Below is a small trained network, with its code and all its weights. Each question gives an input and a class and asks what happens when units are switched off, that is, made to give their printed mean instead of their output.

import numpy as np


def w(rows, s, z=0):
    codes = np.array(rows[::2]) - 128.0
    scale = np.full(codes.shape[1], s)
    scale[-1] = z or s
    return codes * scale


def norm(h):
    return h / np.sqrt((h * h).mean(-1, keepdims=True) + 1e-5)


def f(y):
    return y / 2 * (1 + np.tanh(0.7978845608 * (y + 0.044715 * y**3)))


def log_softmax(a):
    a = a - a.max(-1, keepdims=True)
    return a - np.log(np.exp(a).sum(-1, keepdims=True))


def net(x, mask):
    res = np.array(x, float).reshape(1, 8) / 4 @ E
    u = 0
    for l in range(3):
        y = f(norm(res) @ A[l][:, :-1].T + A[l][:, -1])
        res = res + np.where(mask[u : u + 4], y, B[l][:, -1]) @ B[l][:, :-1]
        u += 4
    return log_softmax(norm(res)[-1] @ U[:, :-1].T + U[:, -1])


A, B = {}, {}
E = w([
[131,123,123],'x0',
[124,132,127],'x1',
[29,187,221],'x2',
[129,127,130],'x3',
[128,230,126],'x4',
[129,128,125],'x5',
[215,119,248],'x6',
[128,129,127],'x7',
],0.011)
A[0] = w([
[108,188,40,68],'0.n1',
[251,161,177,2],'0.n2',
[216,171,69,99],'0.n3',
[217,62,123,87],'0.n4',
],0.026,0.005)
B[0] = w([
[251,55,168,246],'0.n1',
[95,16,54,255],'0.n2',
[70,241,103,235],'0.n3',
[43,112,243,249],'0.n4',
],0.024,0.0094)
A[1] = w([
[131,111,79,165],'1.n1',
[202,68,113,102],'1.n2',
[100,132,5,84],'1.n3',
[138,188,246,253],'1.n4',
],0.027,0.0044)
B[1] = w([
[114,96,145,155],'1.n1',
[23,72,162,247],'1.n2',
[151,147,252,170],'1.n3',
[188,217,97,254],'1.n4',
],0.032,0.011)
A[2] = w([
[251,113,247,42],'2.n1',
[162,114,109,4],'2.n2',
[97,133,56,103],'2.n3',
[23,125,116,251],'2.n4',
],0.028,0.0029)
B[2] = w([
[1,124,148,185],'2.n1',
[45,95,149,123],'2.n2',
[117,135,162,128],'2.n3',
[193,152,115,248],'2.n4',
],0.052,0.017)
U = w([
[180,9,93,111],'0',
[157,146,114,253],'1',
[179,234,91,3],'2',
[110,137,121,129],'3',
],0.012,0.0043)

Each question gives the input, the list of numbers given to net, and the class t.
The units are the neurons (one row each of A and B). Each row of codes is followed by its name. A weight is (code - 128) times the scale printed after its matrix; where a second scale follows, it is the last column's (A, B and U).
mask holds one flag per neuron, layer by layer. A switched-off neuron (its flag False) gives its mean, the last column of its row in B, instead of its output. The means were averaged over made-up inputs and are rounded, as every weight is.
A unit's drop is (log p(t) with every unit on - log p(t) with that unit switched off) / (log p(t) with every unit on - log p(t) with every unit switched off).
The circuit of an input: a set's keep is (log p(t) with only the set's units on - log p(t) with every unit switched off) / (log p(t) with every unit on - log p(t) with every unit switched off). Starting from all 12 units, units are removed one at a time, each time the one whose removal leaves the highest keep (on an exact tie, the one counted first), for as long as the keep stays at least 0.8.
circuit, biggest first: the units of the circuit, biggest drop first
k most important neurons: the k neurons with the biggest drops, biggest first
k most important neurons of layer l: the k neurons of layer l with the biggest drops, biggest first
drop when u is switched off: that unit's drop, to one decimal
input [-1,-4,-7,4,0,2,5,7], class 2: circuit, biggest first	(0.n3)
input [-8,-7,1,-7,3,6,7,4], class 0: 3 most important neurons	(0.n2; 0.n3; 2.n1)
input [-8,-5,6,-4,6,1,-6,7], class 0: circuit, biggest first	(0.n3; 0.n1)
input [6,-1,8,8,-6,1,6,5], class 2: 3 most important neurons	(0.n1; 1.n4; 0.n2)
input [0,-1,3,0,6,-2,-6,-6], class 0: 3 most important neurons of layer 1	(1.n2; 1.n3; 1.n4)
input [7,2,7,7,-5,4,1,2], class 2: 2 most important neurons of layer 0	(0.n1; 0.n2)
input [3,5,-2,3,2,6,-8,0], class 0: 2 most important neurons of layer 1	(1.n2; 1.n3)
input [-1,2,-6,6,-2,-3,2,8], class 2: 3 most important neurons	(0.n4; 0.n3; 2.n4)
input [7,-2,8,8,6,1,-2,-5], class 2: 3 most important neurons	(0.n2; 1.n4; 0.n4)
input [5,-4,-5,8,-4,-5,3,1], class 2: 2 most important neurons	(0.n4; 0.n1)
input [0,-2,8,2,4,6,6,5], class 2: 2 most important neurons	(0.n1; 1.n4)
input [-1,-4,7,8,-3,6,-8,-4], class 0: 2 most important neurons	(0.n3; 0.n4)
input [1,1,-4,-1,3,3,5,1], class 0: 2 most important neurons	(0.n2; 1.n4)
input [7,4,7,8,6,3,0,3], class 2: circuit, biggest first	(1.n4)
input [6,-3,-7,-8,3,-8,5,0], class 2: 3 most important neurons of layer 0	(0.n3; 0.n4; 0.n1)
input [0,-2,-8,1,-7,-3,-2,-6], class 2: 2 most important neurons	(0.n4; 0.n1)
input [-4,-4,-5,8,0,-8,1,-8], class 2: 2 most important neurons of layer 0	(0.n4; 0.n3)
input [-3,6,0,7,2,1,-6,-7], class 0: 2 most important neurons of layer 1	(1.n2; 1.n4)
input [-4,-6,-7,2,-7,3,-5,-1], class 2: 3 most important neurons of layer 0	(0.n4; 0.n1; 0.n2)
input [8,-2,2,-8,5,4,-8,1], class 0: circuit, biggest first	(0.n1)
input [3,-2,3,-5,-5,0,-8,1], class 0: 2 most important neurons of layer 2	(2.n1; 2.n4)
input [6,1,2,-1,3,-3,6,3], class 0: drop when 0.n3 is switched off	0.5
input [-8,5,-4,4,-3,-5,7,3], class 0: drop when 0.n2 is switched off	2.0
